Here is a tiny trained network, its code and every weight. The questions are about switching its units off for an input and a target symbol, where a switched-off unit gives its printed mean instead of its output.

import numpy as np


def w(rows, s, z=0):
    codes = np.array(rows[::2]) - 128.0
    scale = np.full(codes.shape[1], s)
    scale[-1] = z or s
    return codes * scale


def softmax(a):
    e = np.exp(a - a.max(-1, keepdims=True))
    return e / e.sum(-1, keepdims=True)


def log_softmax(a):
    a = a - a.max(-1, keepdims=True)
    return a - np.log(np.exp(a).sum(-1, keepdims=True))


def net(x, mask):
    ids = ['ΛΠΨαβεζηθμξτω'.index(c) for c in x.split()]
    T = len(ids)
    res = E[ids] + P[:T]
    u = 0
    for l in range(3):
        r = res
        for j in range(2):
            rows = slice(3 * j, 3 * j + 3)
            q, k, v = (r @ M[l][rows].T for M in (Q, K, V))
            z = softmax(np.where(np.tri(T) > 0, q @ k.T / 3**0.5, -1e9)) @ v
            o = O[l][rows]
            res = res + np.where(mask[u + j], z, o[:, -1]) @ o[:, :-1]
        u += 2
    return log_softmax(res[-1] @ U[:, :-1].T + U[:, -1])


Q, K, V, O = {}, {}, {}, {}
E = w([
[138,120,128,239,140],'Λ',
[109,181,126,114,77],'Π',
[179,123,161,39,146],'Ψ',
[58,145,165,137,191],'α',
[65,98,122,99,123],'β',
[98,155,87,197,124],'ε',
[72,76,213,171,95],'ζ',
[148,140,250,83,149],'η',
[130,96,68,149,148],'θ',
[164,71,209,122,184],'μ',
[179,54,151,159,62],'ξ',
[121,220,80,131,168],'τ',
[150,156,59,190,132],'ω',
],0.015)
P = w([
[83,134,70,132,128],'0',
[111,130,144,113,150],'1',
[136,125,118,122,158],'2',
[132,124,112,116,160],'3',
[138,124,101,131,156],'4',
[124,118,81,127,168],'5',
[133,132,119,127,165],'6',
[129,118,97,136,148],'7',
[115,141,88,106,137],'8',
[129,148,185,146,108],'9',
[91,113,1,98,107],'10',
[113,209,237,173,93],'11',
[87,105,67,112,65],'12',
],0.006)
Q[0] = w([
[137,121,127,130,115],'L0H0',
[141,118,109,112,127],'L0H0',
[103,141,111,102,104],'L0H0',
[90,30,137,143,240],'L0H1',
[138,81,153,2,144],'L0H1',
[91,218,121,137,69],'L0H1',
],0.016)
K[0] = w([
[114,131,134,120,155],'L0H0',
[133,159,136,136,139],'L0H0',
[152,122,141,149,148],'L0H0',
[32,42,134,107,182],'L0H1',
[125,105,158,8,143],'L0H1',
[126,208,122,156,102],'L0H1',
],0.017)
V[0] = w([
[220,98,132,150,199],'L0H0',
[189,168,47,2,152],'L0H0',
[215,119,191,64,60],'L0H0',
[46,164,108,123,141],'L0H1',
[139,163,101,182,82],'L0H1',
[171,224,146,127,101],'L0H1',
],0.0099)
O[0] = w([
[120,91,185,151,151,254],'L0H0',
[125,150,181,152,1,13],'L0H0',
[14,133,116,148,119,110],'L0H0',
[125,137,188,152,124,99],'L0H1',
[105,71,146,158,157,18],'L0H1',
[139,112,87,211,163,67],'L0H1',
],0.0093,0.0012)
Q[1] = w([
[154,169,139,120,187],'L1H0',
[141,156,116,193,111],'L1H0',
[167,140,233,174,158],'L1H0',
[106,173,39,187,34],'L1H1',
[2,161,8,93,153],'L1H1',
[145,158,118,137,205],'L1H1',
],0.008)
K[1] = w([
[47,56,66,103,114],'L1H0',
[76,118,132,73,166],'L1H0',
[103,149,19,77,83],'L1H0',
[43,80,3,129,177],'L1H1',
[131,185,3,127,34],'L1H1',
[160,158,88,56,163],'L1H1',
],0.0078)
V[1] = w([
[130,77,225,171,69],'L1H0',
[121,215,246,205,184],'L1H0',
[229,106,172,40,142],'L1H0',
[104,93,241,140,145],'L1H1',
[145,76,144,154,161],'L1H1',
[25,109,98,147,130],'L1H1',
],0.012)
O[1] = w([
[187,134,110,136,233,114],'L1H0',
[99,166,254,144,196,161],'L1H0',
[32,74,62,108,179,254],'L1H0',
[126,82,82,56,199,249],'L1H1',
[136,63,102,141,142,170],'L1H1',
[164,119,188,112,141,58],'L1H1',
],0.0098,0.0033)
Q[2] = w([
[221,181,162,76,96],'L2H0',
[60,212,50,39,221],'L2H0',
[40,216,120,152,134],'L2H0',
[88,254,90,61,107],'L2H1',
[128,158,15,91,123],'L2H1',
[120,165,106,187,158],'L2H1',
],0.0066)
K[2] = w([
[75,59,104,147,196],'L2H0',
[93,77,137,200,59],'L2H0',
[173,53,236,167,93],'L2H0',
[193,118,91,104,254],'L2H1',
[197,171,86,74,151],'L2H1',
[29,123,131,70,152],'L2H1',
],0.0063)
V[2] = w([
[191,194,30,85,181],'L2H0',
[107,163,78,245,172],'L2H0',
[181,46,74,114,66],'L2H0',
[108,161,140,79,109],'L2H1',
[71,17,217,164,82],'L2H1',
[6,159,70,199,158],'L2H1',
],0.011)
O[2] = w([
[112,245,161,116,117,196],'L2H0',
[162,122,206,142,123,157],'L2H0',
[138,142,88,214,146,191],'L2H0',
[116,129,98,109,110,126],'L2H1',
[169,78,99,100,198,122],'L2H1',
[195,162,156,68,87,252],'L2H1',
],0.012,0.004)
U = w([
[93,104,111,175,200,208],'Λ',
[105,111,181,118,59,104],'Π',
[107,175,69,74,89,143],'Ψ',
[11,169,155,113,188,141],'α',
[3,93,124,128,62,254],'β',
[164,126,162,156,170,143],'ε',
[49,81,113,105,198,90],'ζ',
[126,179,96,65,210,42],'η',
[177,151,98,79,122,68],'θ',
[170,130,71,85,223,47],'μ',
[135,82,61,112,101,170],'ξ',
[163,197,144,130,130,121],'τ',
[152,108,140,147,92,178],'ω',
],0.0066,0.0028)

Each question gives the input, a string of symbols that net reads in full, and the target symbol t.
The units are the heads (3 rows each of Q, K, V and O). Each row of codes is followed by its name. A weight is (code - 128) times the scale printed after its matrix; where a second scale follows, it is the last column's (O and U).
mask holds one flag per head, layer by layer. A switched-off head (its flag False) gives its mean, the last column of its rows in O, instead of its output. The means were averaged over made-up inputs and are rounded, as every weight is.
A unit's drop is (log p(t) with every unit on - log p(t) with that unit switched off) / (log p(t) with every unit on - log p(t) with every unit switched off).
The circuit of an input: a set's keep is (log p(t) with only the set's units on - log p(t) with every unit switched off) / (log p(t) with every unit on - log p(t) with every unit switched off). Starting from all 6 units, units are removed one at a time, each time the one whose removal leaves the highest keep (on an exact tie, the one counted first), for as long as the keep stays at least 0.8.
units of the circuit, in order: the units of the circuit, biggest drop first
most important unit: the unit with the biggest drop
heads that matter: for each layer, one digit per head in row order, 1 if its drop is at least 0.15 and else 0, layers parted by /
drop of u: that unit's drop, to one decimal
input Ψ Λ ε μ ξ Ψ Ψ Λ, target β: most important unit -> L0H1
input Ψ α Ψ, target α: units of the circuit, in order -> (L0H0, L1H0, L2H1, L1H1)
input ζ Π θ, target ξ: units of the circuit, in order -> (L0H0, L1H0, L2H0, L1H1)
input ω ω ε, target ε: units of the circuit, in order -> (L0H1, L2H0, L1H1, L2H1)
input Ψ η τ, target α: units of the circuit, in order -> (L0H0, L1H0, L2H1, L1H1)
input Ψ Λ η, target α: heads that matter -> 10 / 11 / 11
input Λ α Π Λ μ, target μ: units of the circuit, in order -> (L1H0, L2H1, L0H0, L1H1)
input Π Ψ ξ, target β: units of the circuit, in order -> (L2H1, L1H0, L0H0)
input τ ξ Ψ Π τ τ, target τ: units of the circuit, in order -> (L0H0, L1H1)
input Π ζ ω Λ Ψ Ψ μ, target β: units of the circuit, in order -> (L1H0, L0H0, L2H1)
input τ ω ζ Ψ ζ, target Π: units of the circuit, in order -> (L2H0, L1H1, L2H1)
input η Ψ ξ Π Λ α θ ω ω ζ, target ζ: units of the circuit, in order -> (L0H0, L1H1, L2H0, L0H1)
input ξ ε ε β μ τ, target Λ: heads that matter -> 11 / 11 / 11
input Π θ τ Ψ η, target β: units of the circuit, in order -> (L2H1, L1H0, L0H0)
input η α ω η μ, target ζ: units of the circuit, in order -> (L1H0, L2H0, L2H1)
input Λ Ψ β θ Λ, target ξ: most important unit -> L1H0
input Π ζ ω ω η ζ Ψ θ μ Π Ψ θ, target β: units of the circuit, in order -> (L1H0, L0H0, L2H1)
input ξ ξ η, target Λ: heads that matter -> 10 / 11 / 11
input ξ α ξ ε, target Λ: heads that matter -> 11 / 11 / 11
input τ μ Ψ ζ ξ α Π, target Π: most important unit -> L2H0
input Ψ τ α τ β, target α: heads that matter -> 11 / 11 / 01
input η ω τ ξ Ψ ζ η, target ζ: drop of L2H1 -> 0.4
input θ β β ξ, target Ψ: drop of L0H1 -> 0.6
input ζ ζ τ Π Π μ ζ ζ η Π Ψ ξ, target ξ: drop of L1H1 -> 0.2
